Moves between items:
~: fd->dr, zr->ds, ct->cl, lf->tj, cp->dd, mt->rf, sq->hz, gz->sg, zh->md, br->rh, dd->cp, hf->ht, ht->hf, sc->gp, hl->hd, zt->mb, mn->dc, sl->jq, rh->br, nq->pz, jq->sl, hm->gs, qr->pp, jr->mg, pc->nt, fm->bt, mj->jl, fs->cj, pg->qs, mc->ns, nl->ng, zj->bl, hs->rd, hg->sr, sg->gz, ll->gm, gm->ll, ds->zr, mg->jr, zp->ql, tj->lf, rd->hs, dr->fd, nj->qp, td->ml, cg->zc, bh->lq, jg->tl, ch->zs, fc->bg, zn->tq, mh->dm, sf->mq, cl->ct, mm->bz, bp->tt, bz->mm, rn->qm, rt->ph, bm->fg, ns->mc, qg->tr, qb->dt, ph->rt, ms->jt, fp->jn, zc->cg, dh->nf, jl->mj, rp->bq, pb->nh, pz->nq, bl->zj, cm->gd, ng->nl, lq->bh, tl->jg, hz->sq, th->ld, rr->gf, dc->mn, md->zh, qp->nj, sr->hg, hd->hl, zs->ch, jn->fp, jc->hq, tq->zn, mq->sf, gr->jz, nf->dh, bg->fc, gd->cm, fz->dp, mb->zt, dp->fz, ml->td, qm->rn, bc->zz, ql->zp, gp->sc, zz->bc, zq->hc, nt->pc, bt->fm, ld->th, dm->mh, cj->fs, pp->qr, cf->hr, gs->hm, qs->pg, nh->pb, hc->zq, fg->bm, tt->bp, hr->cf, jt->ms, bq->rp, hj->qq, hq->jc, qq->hj, gf->rr, tr->qg, jz->gr, rf->mt, dt->qb
!: fd->tt, zr->mc, ct->gm, lf->ng, cp->qs, mt->rn, sq->zp, gz->gf, zh->hd, br->cm, dd->pg, hf->dc, ht->mn, sc->bl, hl->md, zt->ml, mn->ht, sl->qq, rh->gd, nq->qb, jq->hj, hm->jr, qr->sf, jr->hm, pc->bg, fm->mj, mj->fm, fs->bq, pg->dd, mc->zr, nl->tj, zj->gp, hs->jt, hg->qg, sg->rr, ll->cl, gm->ct, ds->ns, mg->gs, zp->sq, tj->nl, rd->ms, dr->bp, nj->hc, td->mb, cg->rt, bh->ch, jg->fg, ch->bh, fc->nt, zn->nh, mh->th, sf->qr, cl->ll, mm->fz, bp->dr, bz->dp, rn->mt, rt->cg, bm->tl, ns->ds, qg->hg, qb->nq, ph->zc, ms->rd, fp->dh, zc->ph, dh->fp, jl->bt, rp->cj, pb->tq, pz->dt, bl->sc, cm->br, ng->lf, lq->zs, tl->bm, hz->ql, th->mh, rr->sg, dc->hf, md->hl, qp->zq, sr->tr, hd->zh, zs->lq, jn->nf, jc->zz, tq->pb, mq->pp, gr->hr, nf->jn, bg->pc, gd->rh, fz->mm, mb->td, dp->bz, ml->zt, qm->rf, bc->hq, ql->hz, gp->zj, zz->jc, zq->qp, nt->fc, bt->jl, ld->dm, dm->ld, cj->rp, pp->mq, cf->jz, gs->mg, qs->cp, nh->zn, hc->nj, fg->jg, tt->fd, hr->gr, jt->hs, bq->fs, hj->jq, hq->bc, qq->sl, gf->gz, tr->sr, jz->cf, rf->qm, dt->pz
§: fd->cf, zr->zp, ct->gs, lf->cj, cp->nh, mt->bz, sq->mc, gz->jn, zh->mb, br->sf, dd->pb, hf->bg, ht->fc, sc->bm, hl->ml, zt->md, mn->nt, sl->bt, rh->mq, nq->nj, jq->fm, hm->cl, qr->cm, jr->ll, pc->dc, fm->jq, mj->hj, fs->tj, pg->tq, mc->sq, nl->bq, zj->jg, hs->sr, hg->rd, sg->fp, ll->jr, gm->mg, ds->ql, mg->gm, zp->zr, tj->fs, rd->hg, dr->hr, nj->nq, td->hd, cg->bh, bh->cg, jg->zj, ch->rt, fc->ht, zn->qs, mh->zz, sf->br, cl->hm, mm->rf, bp->gr, bz->mt, rn->dp, rt->ch, bm->sc, ns->hz, qg->ms, qb->hc, ph->zs, ms->qg, fp->sg, zc->lq, dh->rr, jl->qq, rp->ng, pb->dd, pz->qp, bl->tl, cm->qr, ng->rp, lq->zc, tl->bl, hz->ns, th->jc, rr->dh, dc->pc, md->zt, qp->pz, sr->hs, hd->td, zs->ph, jn->gz, jc->th, tq->pg, mq->rh, gr->bp, nf->gf, bg->hf, gd->pp, fz->qm, mb->zh, dp->rn, ml->hl, qm->fz, bc->dm, ql->ds, gp->fg, zz->mh, zq->dt, nt->mn, bt->sl, ld->hq, dm->bc, cj->lf, pp->gd, cf->fd, gs->ct, qs->zn, nh->cp, hc->qb, fg->gp, tt->jz, hr->dr, jt->tr, bq->nl, hj->mj, hq->ld, qq->jl, gf->nf, tr->jt, jz->tt, rf->mm, dt->zq
@: fd->sg, zr->dm, ct->hd, lf->rf, cp->sl, mt->tj, sq->hq, gz->dr, zh->gm, br->qg, dd->jq, hf->ch, ht->zs, sc->hc, hl->cl, zt->jr, mn->lq, sl->cp, rh->tr, nq->tl, jq->dd, hm->ml, qr->rd, jr->zt, pc->cg, fm->pb, mj->tq, fs->bz, pg->hj, mc->ld, nl->rn, zj->qp, hs->pp, hg->cm, sg->fd, ll->md, gm->zh, ds->mh, mg->mb, zp->bc, tj->mt, rd->qr, dr->gz, nj->bl, td->gs, cg->pc, bh->dc, jg->pz, ch->hf, fc->ph, zn->jl, mh->ds, sf->ms, cl->hl, mm->cj, bp->gf, bz->fs, rn->nl, rt->bg, bm->qb, ns->th, qg->br, qb->bm, ph->fc, ms->sf, fp->cf, zc->nt, dh->jz, jl->zn, rp->fz, pb->fm, pz->jg, bl->nj, cm->hg, ng->qm, lq->mn, tl->nq, hz->jc, th->ns, rr->tt, dc->bh, md->ll, qp->zj, sr->gd, hd->ct, zs->ht, jn->hr, jc->hz, tq->mj, mq->jt, gr->nf, nf->gr, bg->rt, gd->sr, fz->rp, mb->mg, dp->bq, ml->hm, qm->ng, bc->zp, ql->zz, gp->zq, zz->ql, zq->gp, nt->zc, bt->nh, ld->mc, dm->zr, cj->mm, pp->hs, cf->fp, gs->td, qs->qq, nh->bt, hc->sc, fg->dt, tt->rr, hr->jn, jt->mq, bq->dp, hj->pg, hq->sq, qq->qs, gf->bp, tr->rh, jz->dh, rf->lf, dt->fg
^: fd->qp, zr->hj, ct->ht, lf->rd, cp->th, mt->pp, sq->fm, gz->bl, zh->lq, br->fz, dd->ld, hf->cl, ht->ct, sc->gf, hl->ch, zt->cg, mn->gm, sl->ns, rh->dp, nq->hr, jq->mc, hm->bg, qr->rf, jr->pc, pc->jr, fm->sq, mj->zp, fs->sr, pg->dm, mc->jq, nl->jt, zj->sg, hs->tj, hg->cj, sg->zj, ll->dc, gm->mn, ds->qq, mg->nt, zp->mj, tj->hs, rd->lf, dr->nj, nj->dr, td->ph, cg->zt, bh->md, jg->fp, ch->hl, fc->gs, zn->zz, mh->qs, sf->qm, cl->hf, mm->cm, bp->hc, bz->gd, rn->mq, rt->ml, bm->nf, ns->sl, qg->rp, qb->gr, ph->td, ms->ng, fp->jg, zc->mb, dh->fg, jl->ql, rp->qg, pb->hq, pz->cf, bl->gz, cm->mm, ng->ms, lq->zh, tl->jn, hz->bt, th->cp, rr->gp, dc->ll, md->bh, qp->fd, sr->fs, hd->zs, zs->hd, jn->tl, jc->nh, tq->bc, mq->rn, gr->qb, nf->bm, bg->hm, gd->bz, fz->br, mb->zc, dp->rh, ml->rt, qm->sf, bc->tq, ql->jl, gp->rr, zz->zn, zq->tt, nt->mg, bt->hz, ld->dd, dm->pg, cj->hg, pp->mt, cf->pz, gs->fc, qs->mh, nh->jc, hc->bp, fg->dh, tt->zq, hr->nq, jt->nl, bq->tr, hj->zr, hq->pb, qq->ds, gf->sc, tr->bq, jz->dt, rf->qr, dt->jz
%: fd->mc, zr->tt, ct->nl, lf->ll, cp->bl, mt->zh, sq->cf, gz->th, zh->mt, br->rt, dd->zj, hf->ms, ht->jt, sc->qs, hl->qm, zt->mm, mn->hs, sl->nj, rh->ph, nq->bt, jq->qp, hm->rp, qr->bh, jr->cj, pc->hg, fm->pz, mj->dt, fs->mg, pg->gp, mc->fd, nl->ct, zj->dd, hs->mn, hg->pc, sg->ld, ll->lf, gm->tj, ds->bp, mg->fs, zp->jz, tj->gm, rd->dc, dr->ns, nj->sl, td->dp, cg->cm, bh->qr, jg->pb, ch->sf, fc->tr, zn->bm, mh->gf, sf->ch, cl->ng, mm->zt, bp->ds, bz->mb, rn->hd, rt->br, bm->zn, ns->dr, qg->bg, qb->jl, ph->rh, ms->hf, fp->hq, zc->gd, dh->bc, jl->qb, rp->hm, pb->jg, pz->fm, bl->cp, cm->cg, ng->cl, lq->pp, tl->nh, hz->hr, th->gz, rr->dm, dc->rd, md->rf, qp->jq, sr->nt, hd->rn, zs->mq, jn->jc, jc->jn, tq->fg, mq->zs, gr->ql, nf->zz, bg->qg, gd->zc, fz->ml, mb->bz, dp->td, ml->fz, qm->hl, bc->dh, ql->gr, gp->pg, zz->nf, zq->hj, nt->sr, bt->nq, ld->sg, dm->rr, cj->jr, pp->lq, cf->sq, gs->bq, qs->sc, nh->tl, hc->qq, fg->tq, tt->zr, hr->hz, jt->ht, bq->gs, hj->zq, hq->fp, qq->hc, gf->mh, tr->fc, jz->zp, rf->md, dt->mj
*: fd->lq, zr->mq, ct->gp, lf->cp, cp->lf, mt->jq, sq->gd, gz->dc, zh->qp, br->ql, dd->tj, hf->gf, ht->rr, sc->cl, hl->hc, zt->nq, mn->sg, sl->rf, rh->zp, nq->zt, jq->mt, hm->bm, qr->ns, jr->tl, pc->jn, fm->bz, mj->dp, fs->pb, pg->nl, mc->pp, nl->pg, zj->gm, hs->ld, hg->jc, sg->mn, ll->bl, gm->zj, ds->sf, mg->jg, zp->rh, tj->dd, rd->th, dr->bh, nj->md, td->dt, cg->hr, bh->dr, jg->mg, ch->bp, fc->dh, zn->rp, mh->ms, sf->ds, cl->sc, mm->bt, bp->ch, bz->fm, rn->hj, rt->gr, bm->hm, ns->qr, qg->zz, qb->ml, ph->jz, ms->mh, fp->nt, zc->cf, dh->fc, jl->fz, rp->zn, pb->fs, pz->mb, bl->ll, cm->hz, ng->qs, lq->fd, tl->jr, hz->cm, th->rd, rr->ht, dc->gz, md->nj, qp->zh, sr->hq, hd->zq, zs->tt, jn->pc, jc->hg, tq->bq, mq->zr, gr->rt, nf->bg, bg->nf, gd->sq, fz->jl, mb->pz, dp->mj, ml->qb, qm->qq, bc->tr, ql->br, gp->ct, zz->qg, zq->hd, nt->fp, bt->mm, ld->hs, dm->jt, cj->nh, pp->mc, cf->zc, gs->fg, qs->ng, nh->cj, hc->hl, fg->gs, tt->zs, hr->cg, jt->dm, bq->tq, hj->rn, hq->sr, qq->qm, gf->hf, tr->bc, jz->ph, rf->sl, dt->td

The rows follow the links: the fewer symbols apart two items are, the more alike their rows tend to be.

Each row is also shifted at random along 11 hidden directions that mean nothing.

Some items, each with a row of numbers:
zh: 76;327;226;201;-83;72;-329;-119;-12;-39;116;127;-154;75;-300;-212;-137;75;186;-46;-117;-233;-78;-259;-136;51;-79;101;-128;0;166;111;-117;45;96;-289;56;57;217;-90;186;151;197;102;-36;-143;-35;18;122;-180;178;-87;161;48;-79;-68;-175;-92;-210;-21;-74;96;113
sc: 100;-258;-251;-272;132;98;504;-44;178;150;490;-41;-260;115;459;-475;-69;21;114;-240;75;91;-263;285;274;34;359;-82;643;-218;145;26;124;-60;-264;-168;-197;-335;-285;91;183;-424;136;-229;-440;80;299;171;-584;314;-160;64;-301;-158;143;-111;-83;30;230;2;313;-16;-283
hg: -7;-354;-197;-259;115;-179;36;149;11;-12;-60;-49;437;-209;199;158;-97;162;56;366;-577;-167;454;-68;-1;129;188;149;137;340;30;164;128;354;116;234;153;402;-124;-201;-62;-53;208;-192;237;108;346;223;25;-225;-160;-75;82;-216;-255;90;335;379;-202;393;-241;79;113
tq: 70;27;104;103;-17;116;223;171;7;-80;-126;206;9;80;-76;93;-27;80;-95;28;160;288;-126;85;196;172;136;-128;140;194;-10;281;33;-100;167;20;136;138;279;-16;81;27;-41;-182;-160;212;-141;116;-85;30;-103;94;179;104;44;-258;-195;15;-25;-50;79;-9;-270
rr: -1021;338;-76;460;16;93;-427;-216;-523;-23;318;-272;-145;-239;-399;-256;332;172;-262;8;421;-596;345;-235;-253;356;-31;-104;-91;-129;-77;-147;-296;-38;270;-161;-254;-215;134;-352;-542;112;104;76;107;-238;-80;-383;285;-678;316;228;296;-86;-172;53;-141;-106;407;-237;177;108;62
ph: 555;-278;181;-642;-88;177;634;-349;275;-210;-121;-504;-338;73;462;58;101;-216;-81;35;46;405;118;510;296;-136;-231;71;129;269;504;222;-51;-226;32;392;-192;-28;-150;69;284;252;-87;-152;-329;214;-52;178;-37;35;-4;18;-199;196;68;211;-214;-168;-112;22;233;-163;-573
cf: -331;-367;-234;-408;-40;-174;252;0;-143;-88;42;-682;85;-42;274;-6;226;-64;363;193;-444;-682;485;-35;55;-245;-8;-23;358;503;-361;137;100;266;460;142;471;232;-163;-187;-649;344;-113;-514;407;460;-125;17;107;-174;-166;1;200;73;119;89;-59;139;-235;408;-18;-49;73
nt: -385;160;-233;-189;-37;170;389;249;-582;102;-197;-124;-29;-204;-229;197;189;147;37;218;-334;-207;840;-186;-324;48;198;641;116;229;-106;455;163;463;350;-92;561;281;-30;-253;-124;315;-325;1;483;497;119;-319;241;-301;-190;212;246;436;119;151;-134;-233;-7;295;-282;-40;-43
cp: 508;-237;18;-166;-22;-132;414;-234;425;-79;417;228;108;12;76;-302;-186;429;21;111;46;407;-281;223;94;-137;222;7;30;50;445;210;-60;327;-247;-64;-208;-313;22;-25;382;-474;24;-338;-455;-127;209;320;-250;283;-33;62;-519;-418;103;26;72;-98;145;-55;13;113;-9
ld: -73;41;-507;-413;-331;-343;474;354;-38;308;-159;-137;-113;-208;259;77;-112;292;10;160;198;121;-76;323;16;-220;469;304;230;20;-623;197;-157;208;-116;-57;558;-81;-357;83;-329;-24;-890;-52;-4;192;-156;-242;179;544;-44;114;148;320;452;-206;150;-160;85;165;-59;-256;87
zp: -431;625;215;235;92;0;-861;424;-183;-31;195;263;135;-121;508;-383;-5;104;-412;-108;9;-408;391;60;328;608;369;-365;470;-451;-191;61;117;-276;-160;8;71;485;-53;-77;33;229;173;510;23;-24;-99;160;60;-815;-150;-374;173;-112;-521;-322;-20;328;267;7;438;-83;-157
gz: 35;-26;-211;-301;-86;-17;118;-80;343;67;161;232;-300;-120;188;-88;-247;127;-156;24;121;433;-387;233;-148;-292;-252;97;-416;-330;272;-104;-113;6;-458;86;-422;-429;-216;312;464;-288;-44;174;-392;-33;103;219;-242;246;373;-186;-447;-204;293;-60;-52;-182;131;-77;1;50;171
dh: -978;84;223;252;38;95;-287;-37;-225;117;2;-367;-217;-47;57;-91;199;-308;-76;-375;526;-406;16;76;97;275;-71;-317;273;-117;-424;-189;-82;-211;51;-130;-208;-30;-59;93;-630;265;91;91;142;102;-229;-179;37;-378;76;228;94;245;111;-49;-371;74;367;-266;160;-146;-133
cg: -119;-109;-142;769;53;-77;-164;23;-29;49;491;-350;406;-101;243;-56;-182;-112;116;-280;-186;-471;252;-427;114;-146;433;188;244;-293;-67;-226;18;159;6;-184;324;425;137;170;-131;34;380;-200;400;-113;42;523;-73;215;-342;-555;-329;-324;139;448;161;325;540;250;-29;301;440
hd: -370;-42;157;-302;-19;146;-504;-149;-16;-13;314;-141;-149;130;360;-416;226;-77;173;-338;-55;-505;-60;165;197;270;47;-380;402;-126;-1;-36;-62;-202;-61;-157;-374;-119;-409;-116;-362;84;190;85;-170;-52;81;-168;-135;-441;2;-103;338;-57;-475;-276;-195;156;-163;139;306;153;-237
hs: 105;-618;-170;-70;-381;-54;-156;56;315;120;-571;-34;158;-110;-270;281;27;-137;476;-63;-232;33;-412;143;-359;-307;-24;29;63;408;-427;14;-117;41;-36;-173;88;-202;-2;78;-358;-82;-332;-253;171;88;-159;-51;141;361;-84;78;225;164;391;95;230;-13;-317;82;-305;-64;314
hr: -103;99;-63;102;109;-133;738;-64;75;76;417;-290;42;-5;186;-301;-144;-147;182;131;-92;51;-128;44;286;-248;292;288;198;132;90;95;194;43;207;64;486;267;61;91;252;-147;118;-307;34;293;-89;330;-119;215;-307;32;-403;240;381;290;-88;156;48;56;2;-195;0
jr: -287;-428;52;58;222;281;183;-120;28;-81;286;69;169;170;67;-291;58;-113;369;-134;-387;-329;527;-213;-60;46;279;167;360;150;138;377;431;453;53;-277;29;5;-148;-50;64;-115;324;-489;335;263;396;159;-313;-196;-475;205;-154;-89;-277;235;-124;9;300;211;-142;114;-27
br: 243;-226;2;118;14;-225;73;-316;-164;-9;238;227;165;-401;-462;99;-17;246;-262;9;272;263;-73;-75;-128;-295;-111;-142;-108;215;-235;-195;-348;1;-216;290;-453;-951;-144;150;-474;55;-647;-79;-72;-304;81;-533;-91;411;405;67;-351;26;134;157;406;114;-28;-457;-75;352;171
th: -481;-339;268;-164;-161;-197;333;-302;458;233;-26;-75;65;-6;-238;-384;-81;-141;480;-67;255;-1;-733;352;175;-36;32;-163;62;470;-28;-120;-42;-37;-87;83;-175;-84;-51;113;-55;-503;-21;-336;-91;2;-4;123;-74;-12;91;543;-191;190;334;148;19;219;-274;-327;-170;-324;106
rn: 911;468;201;878;-85;32;3;-244;-134;-54;-374;-499;28;303;-429;383;286;-82;-112;42;525;147;-1;-207;-80;-27;-223;-7;-627;220;148;-130;-272;-269;334;50;242;459;586;-343;-44;220;90;159;95;-448;-367;-113;567;0;-19;325;257;-13;-26;331;43;-306;330;-253;2;-84;38
hf: -195;-271;-174;-265;95;9;586;-352;-34;72;-102;-236;-104;-47;-176;186;194;-217;182;328;-283;96;-255;41;90;14;-81;53;-67;369;471;-196;145;-183;447;373;-30;426;82;-244;127;-335;506;-432;-204;204;161;207;77;151;40;149;124;29;271;114;72;61;-683;282;14;-44;-174
bm: 704;-134;92;571;323;76;82;-250;-272;-109;544;325;154;-10;-296;-359;-7;143;-96;-73;-52;10;27;-197;84;236;66;-68;309;116;288;325;31;-31;-43;-224;38;-428;402;-239;-133;-104;322;-293;-200;-154;254;366;-319;-133;181;46;-347;-317;37;432;-79;166;187;-315;25;-47;95
hj: -788;-232;-39;334;18;177;-601;-6;73;-212;-268;-118;194;153;-517;237;352;19;346;-224;-113;-313;-63;-255;-163;-347;13;-303;-122;160;-101;-383;286;-39;286;-271;-76;-73;172;-106;-390;15;287;-254;502;88;-289;-225;151;29;-505;44;463;-195;-176;-258;92;-155;-24;112;173;217;188
qq: -398;113;46;-445;271;-237;296;43;-191;93;439;-201;-37;64;372;-450;46;276;-73;-14;313;-257;206;80;330;116;376;-182;361;-128;-230;-33;2;17;-72;87;-117;-51;-377;-178;-82;-250;-54;66;-120;-63;130;-225;-194;-56;-193;346;59;-3;-294;-386;47;161;69;18;319;-69;-216
mc: -118;726;-91;50;-243;-273;-451;328;-284;204;-25;183;42;-204;169;-206;-281;375;-293;95;220;-264;226;32;-56;271;224;-13;26;-369;-528;27;-445;-9;-209;-114;309;84;-201;-47;-231;163;-613;622;-1;-208;-146;-212;295;-330;326;-103;161;48;-90;-226;217;40;223;-44;72;-144;240
fc: 923;8;-170;-86;-87;380;109;161;-139;-210;-521;-290;-243;3;370;485;172;-154;-285;30;43;455;383;194;-80;-77;-312;322;-40;-216;152;102;-39;-159;-68;160;99;18;-20;35;145;527;-166;257;-74;182;-26;16;157;138;112;-207;-23;38;15;281;-72;-208;348;122;-32;-77;-312
nf: 17;145;7;-673;277;23;769;-141;-156;-170;705;166;-181;-264;497;-370;-85;294;-516;433;30;500;326;355;335;354;80;84;156;-76;818;384;28;-41;-123;424;-338;-339;-209;-27;576;-169;140;-37;-715;65;309;273;-302;-321;247;3;-544;-73;-95;-50;-206;-10;-119;-172;258;-29;-511
pc: 0;-165;410;223;94;196;-521;-35;88;79;-505;75;-96;-15;-67;87;-4;-472;81;-336;105;-170;44;5;-206;90;-539;-56;-115;-166;-114;-88;153;-86;-240;-202;-311;12;17;399;66;114;259;371;245;-19;118;83;-98;-300;210;-45;-266;131;-24;311;-90;191;176;-211;-276;-223;66
zt: -408;-73;188;-624;135;-96;904;-323;-164;-43;-145;-559;-374;271;-245;235;19;-245;-73;247;415;94;222;-43;-66;-339;-652;144;-780;364;273;-77;-41;160;330;557;-279;-241;-163;169;21;322;-143;-43;74;-175;15;-478;233;205;172;664;-21;359;-168;38;-439;-327;-274;-66;-335;54;-132
ng: -331;-721;-217;-149;31;-156;103;-254;129;93;229;-144;218;-43;-90;151;6;86;147;149;-98;-185;-427;-157;46;-54;0;-408;116;334;-45;-348;-39;15;165;235;-469;-185;-93;-213;-586;-390;156;-431;-159;-278;179;-151;-109;175;14;196;300;-243;-114;-123;203;236;-485;89;-15;284;89

From each start, follow one symbol. Which item do you reach?
Answers are names.
new walk
-581;-206;-289;-629;12;17;116;273;-266;-48;508;-68;-192;-123;290;-169;-48;213;-270;-43;-22;-137;29;114;78;111;78;-287;429;-208;-271;93;-58;94;-5;-8;-240;-543;-358;-59;-577;161;-306;-216;-235;113;73;-208;-207;124;66;-159;223;-66;-124;-351;-292;46;-120;154;282;242;-207
! jg
new walk
786;461;-192;494;-140;92;237;105;-23;33;-552;-670;-175;223;394;250;173;1;-43;-219;562;313;222;313;198;-167;411;282;62;-279;-90;2;42;-242;-35;31;578;639;126;20;344;142;-154;128;202;108;-448;162;216;275;-541;100;37;3;366;207;121;-261;853;57;324;-433;-171
~ ds
new walk
413;315;-35;-135;-109;-110;-168;77;-37;-287;209;-74;-29;98;187;-27;-180;129;-219;258;-86;34;147;-106;59;-10;-317;13;-247;-70;236;77;-173;64;-35;158;135;40;62;-58;133;408;-14;13;-138;-44;-104;118;96;-145;232;-407;-30;-225;-141;-97;-291;-102;-27;156;-75;68;87
@ jg
new walk
391;-235;-30;477;-39;23;-522;275;257;223;-199;525;272;175;-11;5;-134;-1;433;-323;-390;-25;-341;-195;-111;54;257;18;393;-229;-380;1;274;186;-298;-594;202;203;6;187;214;-309;149;-71;267;9;210;390;-172;277;-355;-200;36;-102;90;88;364;215;74;146;-235;34;328
% ll
new walk
-566;-125;-56;-104;-268;138;-29;168;-63;203;-150;22;-289;190;-208;-188;130;-128;282;-523;236;-185;-155;123;-267;-105;166;196;96;-110;-387;2;-58;302;-72;-572;-138;-454;-349;289;-215;71;-382;79;98;133;23;-504;-40;278;-52;307;171;504;135;-104;-190;-297;265;-7;-111;-10;43
! ct
new walk
583;231;116;-159;-327;-81;232;259;91;337;-10;315;-186;103;43;-441;-279;192;244;-198;205;235;-240;285;177;86;455;191;483;-14;-290;535;-169;106;-338;-323;253;-310;-238;200;231;23;-850;219;-164;-3;-46;-289;-65;377;-82;308;-4;515;165;-42;76;-115;-8;-207;-52;-153;-149
^ pp
new walk
599;301;475;-14;-225;-181;-538;40;114;178;288;3;-223;135;416;-268;-363;-52;-340;-122;295;-147;-353;120;217;353;-313;-271;-98;-355;-52;-70;-583;-176;-355;-15;-195;-65;-20;352;-128;444;-149;461;-457;-429;-278;181;88;-4;657;-434;-149;43;-114;99;-342;311;58;-126;-87;117;54
* pz
new walk
190;-162;-316;-195;-273;-82;138;-99;-55;9;610;-205;-75;-293;442;-424;-165;355;-49;28;67;-297;115;287;-32;110;283;100;314;-157;-179;155;-467;329;-332;-152;27;-578;-327;-69;-444;10;-434;-179;-346;-53;28;55;-19;-113;353;-139;-155;-256;198;151;-76;131;397;-53;162;139;147
@ fd
new walk
465;343;-120;80;190;-156;321;-122;-195;-64;693;-324;2;-181;581;-190;-211;217;-529;246;240;-9;356;5;353;146;97;-43;168;-364;214;-1;-190;-153;-83;309;75;140;36;-19;32;74;164;-22;-346;-136;11;308;-141;-49;137;-339;-488;-435;-15;254;-96;312;322;-15;247;88;-91
! hr
new walk
-1291;265;-248;466;42;-4;-165;478;-515;156;414;-40;163;-164;-168;164;18;7;-213;48;-259;-411;295;-605;-34;328;519;42;189;-241;-162;-134;55;112;347;-213;203;440;31;-224;-357;248;162;93;210;70;50;-182;126;49;-291;-262;559;27;-101;-263;-198;85;117;370;152;496;20
@ td
new walk
-634;-74;-139;346;362;52;90;-109;-191;-318;516;-319;415;122;-286;15;180;47;223;215;-368;-405;665;-614;-68;-362;28;123;-160;253;335;-92;316;439;515;-53;254;217;309;-289;-23;18;556;-416;552;50;124;44;98;-316;-504;-17;75;-373;-199;145;-142;-79;174;313;-156;365;272
@ tl
new walk
-460;49;-186;79;25;63;7;21;-153;-433;311;-61;121;-142;-111;280;117;137;-102;403;-270;57;455;-217;-355;-118;-84;207;-393;91;460;62;-35;365;158;37;167;-135;235;-66;51;238;128;-248;10;134;8;118;165;-248;-13;-256;-66;-405;-29;104;-212;-315;270;68;-66;313;147
! dh
new walk
-636;-301;-21;-182;-142;80;-274;311;153;-204;-68;453;252;-81;-137;180;-33;292;168;27;-517;-32;139;-170;-212;14;163;-49;57;104;36;255;112;379;72;-134;-146;-183;-26;20;-32;51;-86;-194;245;143;151;-120;-12;-111;-288;-218;266;-79;-271;-333;-20;-171;-160;308;-125;424;62
^ sr
new walk
-454;208;-225;624;-83;360;-219;-179;-94;-245;-180;-393;-112;-56;-437;429;406;-107;-67;-69;45;137;249;-199;-369;-303;-40;226;-592;-227;466;-450;77;-112;298;-138;-66;199;184;-81;203;171;403;147;370;-76;-152;-58;310;127;-252;-284;163;-56;108;38;91;-496;405;128;196;321;239
~ ch
new walk
-395;255;146;722;-185;-141;-418;-60;172;-17;770;95;341;-61;-123;-455;-160;271;52;-79;294;-204;-233;-146;79;97;481;-197;27;-84;18;-37;-260;155;-90;-361;-35;-191;147;-14;-12;-251;76;-121;-88;-316;-165;128;113;-69;-91;-123;-33;-335;-15;-180;-123;-1;393;-155;166;345;331
% qp
